Here is a tiny trained network, its code and every weight. The questions are about switching its units off for an input and a target symbol, where a switched-off unit gives its printed mean instead of its output.

import numpy as np


def w(rows, s, z=0):
    codes = np.array(rows[::2]) - 128.0
    scale = np.full(codes.shape[1], s)
    scale[-1] = z or s
    return codes * scale


def f(y):
    return y / 2 * (1 + np.tanh(0.7978845608 * (y + 0.044715 * y**3)))


def softmax(a):
    e = np.exp(a - a.max(-1, keepdims=True))
    return e / e.sum(-1, keepdims=True)


def log_softmax(a):
    a = a - a.max(-1, keepdims=True)
    return a - np.log(np.exp(a).sum(-1, keepdims=True))


def net(x, mask):
    ids = ['ΣΦαδζηθλμξτψω'.index(c) for c in x.split()]
    T = len(ids)
    res = E[ids] + P[:T]
    u = 0
    for l in range(2):
        r = res
        for j in range(2):
            rows = slice(2 * j, 2 * j + 2)
            q, k, v = (r @ M[l][rows].T for M in (Q, K, V))
            z = softmax(np.where(np.tri(T) > 0, q @ k.T / 2**0.5, -1e9)) @ v
            o = O[l][rows]
            res = res + np.where(mask[u + j], z, o[:, -1]) @ o[:, :-1]
        u += 2
        y = f(res @ A[l][:, :-1].T + A[l][:, -1])
        res = res + np.where(mask[u : u + 4], y, B[l][:, -1]) @ B[l][:, :-1]
        u += 4
    return log_softmax(res[-1] @ U[:, :-1].T + U[:, -1])


Q, K, V, O, A, B = {}, {}, {}, {}, {}, {}
E = w([
[187,117,238],'Σ',
[76,131,113],'Φ',
[107,129,92],'α',
[192,251,187],'δ',
[159,132,183],'ζ',
[182,126,172],'η',
[100,106,135],'θ',
[118,136,67],'λ',
[236,116,148],'μ',
[56,131,51],'ξ',
[111,114,159],'τ',
[165,134,97],'ψ',
[137,129,187],'ω',
],0.014)
P = w([
[127,254,197],'0',
[72,62,54],'1',
[112,58,47],'2',
[120,70,45],'3',
[115,77,43],'4',
[99,69,51],'5',
[120,74,72],'6',
[116,49,133],'7',
],0.0035)
Q[0] = w([
[108,201,165],'L0H1',
[54,66,172],'L0H1',
[62,49,83],'L0H2',
[250,79,103],'L0H2',
],0.02)
K[0] = w([
[94,148,230],'L0H1',
[209,206,72],'L0H1',
[44,60,144],'L0H2',
[7,221,223],'L0H2',
],0.017)
V[0] = w([
[183,23,73],'L0H1',
[166,180,114],'L0H1',
[118,104,254],'L0H2',
[190,192,38],'L0H2',
],0.011)
O[0] = w([
[164,55,131,22],'L0H1',
[164,168,66,188],'L0H1',
[208,156,255,254],'L0H2',
[101,223,33,90],'L0H2',
],0.0086,0.0018)
A[0] = w([
[130,7,80,111],'L0N1',
[150,169,182,196],'L0N2',
[135,40,121,254],'L0N3',
[132,109,95,105],'L0N4',
],0.014,0.0063)
B[0] = w([
[183,191,220,179],'L0N1',
[99,158,91,255],'L0N2',
[9,155,150,236],'L0N3',
[116,46,140,132],'L0N4',
],0.014,0.008)
Q[1] = w([
[195,3,135],'L1H1',
[121,146,120],'L1H1',
[141,118,92],'L1H2',
[162,137,136],'L1H2',
],0.03)
K[1] = w([
[114,3,231],'L1H1',
[134,127,121],'L1H1',
[93,100,140],'L1H2',
[141,103,166],'L1H2',
],0.021)
V[1] = w([
[254,176,178],'L1H1',
[164,118,41],'L1H1',
[105,151,76],'L1H2',
[197,110,141],'L1H2',
],0.027)
O[1] = w([
[232,125,24,232],'L1H1',
[250,136,216,100],'L1H1',
[176,141,187,226],'L1H2',
[142,70,58,4],'L1H2',
],0.017,0.016)
A[1] = w([
[26,155,38,102],'L1N1',
[146,185,230,118],'L1N2',
[172,34,201,4],'L1N3',
[255,57,68,95],'L1N4',
],0.0078,0.0031)
B[1] = w([
[251,128,193,222],'L1N1',
[58,86,61,254],'L1N2',
[252,125,112,170],'L1N3',
[14,95,156,224],'L1N4',
],0.011,0.041)
U = w([
[155,73,45,61],'Σ',
[37,198,93,113],'Φ',
[100,127,157,167],'α',
[88,254,82,216],'δ',
[115,160,51,254],'ζ',
[61,140,32,163],'η',
[95,221,186,144],'θ',
[142,94,186,117],'λ',
[101,40,83,54],'μ',
[76,111,150,45],'ξ',
[165,233,210,139],'τ',
[193,93,148,81],'ψ',
[204,206,101,107],'ω',
],0.0072,0.0097)

Each question gives the input, a string of symbols that net reads in full, and the target symbol t.
The units are the heads (2 rows each of Q, K, V and O) and the neurons (one row each of A and B). Each row of codes is followed by its name. A weight is (code - 128) times the scale printed after its matrix; where a second scale follows, it is the last column's (O, A, B and U).
mask holds one flag per unit, layer by layer, with each layer's heads first. A switched-off unit (its flag False) gives its mean, the last column of its rows in O or B, instead of its output. The means were averaged over made-up inputs and are rounded, as every weight is.
A unit's drop is (log p(t) with every unit on - log p(t) with that unit switched off) / (log p(t) with every unit on - log p(t) with every unit switched off).
The circuit of an input: a set's keep is (log p(t) with only the set's units on - log p(t) with every unit switched off) / (log p(t) with every unit on - log p(t) with every unit switched off). Starting from all 12 units, units are removed one at a time, each time the one whose removal leaves the highest keep (on an exact tie, the one counted first), for as long as the keep stays at least 0.8.
units of the circuit, in order: the units of the circuit, biggest drop first
top k neurons: the k neurons with the biggest drops, biggest first
k most important neurons of layer l: the k neurons of layer l with the biggest drops, biggest first
heads that matter: for each layer, one digit per head in row order, 1 if its drop is at least 0.15 and else 0, layers parted by /
input θ λ Φ, target θ: units of the circuit, in order => (L1H1)
input τ λ ω ω η λ λ, target τ: top 2 neurons => (L0N2 L1N2)
input μ η ω μ, target μ: units of the circuit, in order => (L1N4 L0N3 L1H1 L0H2)
input ψ Φ μ ω, target ψ: 2 most important neurons of layer 0 => (L0N3 L0N1)
input ω ξ λ ω, target ω: heads that matter => 11 / 10
input λ λ Φ λ θ ω ζ ξ, target λ: top 2 neurons => (L1N2 L0N3)
input ξ μ μ η Σ Φ, target ξ: units of the circuit, in order => (L1N2 L1H1 L0H2)
input η Σ ω μ Σ τ α, target η: top 3 neurons => (L0N3 L1N1 L1N4)
input ψ μ λ, target ψ: 2 most important neurons of layer 1 => (L1N3 L1N2)
input η μ ψ ζ Σ τ δ, target δ: 3 most important neurons of layer 1 => (L1N1 L1N2 L1N3)
input Φ μ η η, target Φ: units of the circuit, in order => (L0N3 L1H1 L1N1)
input Φ λ η μ Φ, target Φ: heads that matter => 00 / 10
input λ τ ω, target λ: 3 most important neurons of layer 1 => (L1N2 L1N3 L1N4)
input ζ ω η λ ω μ, target ζ: top 2 neurons => (L0N3 L0N2)
input ω η Φ ω ω τ Σ, target ω: top 4 neurons => (L0N2 L0N3 L1N2 L1N1)
input τ ω τ ω, target τ: units of the circuit, in order => (L1N1 L1N2 L1H1 L1N4)
input Φ τ τ ω, target Φ: units of the circuit, in order => (L1H1)
input η τ ξ Φ ψ τ μ, target η: top 2 neurons => (L0N2 L0N3)
input μ Φ Φ τ ψ, target μ: top 2 neurons => (L1N4 L0N3)
input θ α Σ, target θ: top 2 neurons => (L0N1 L1N1)
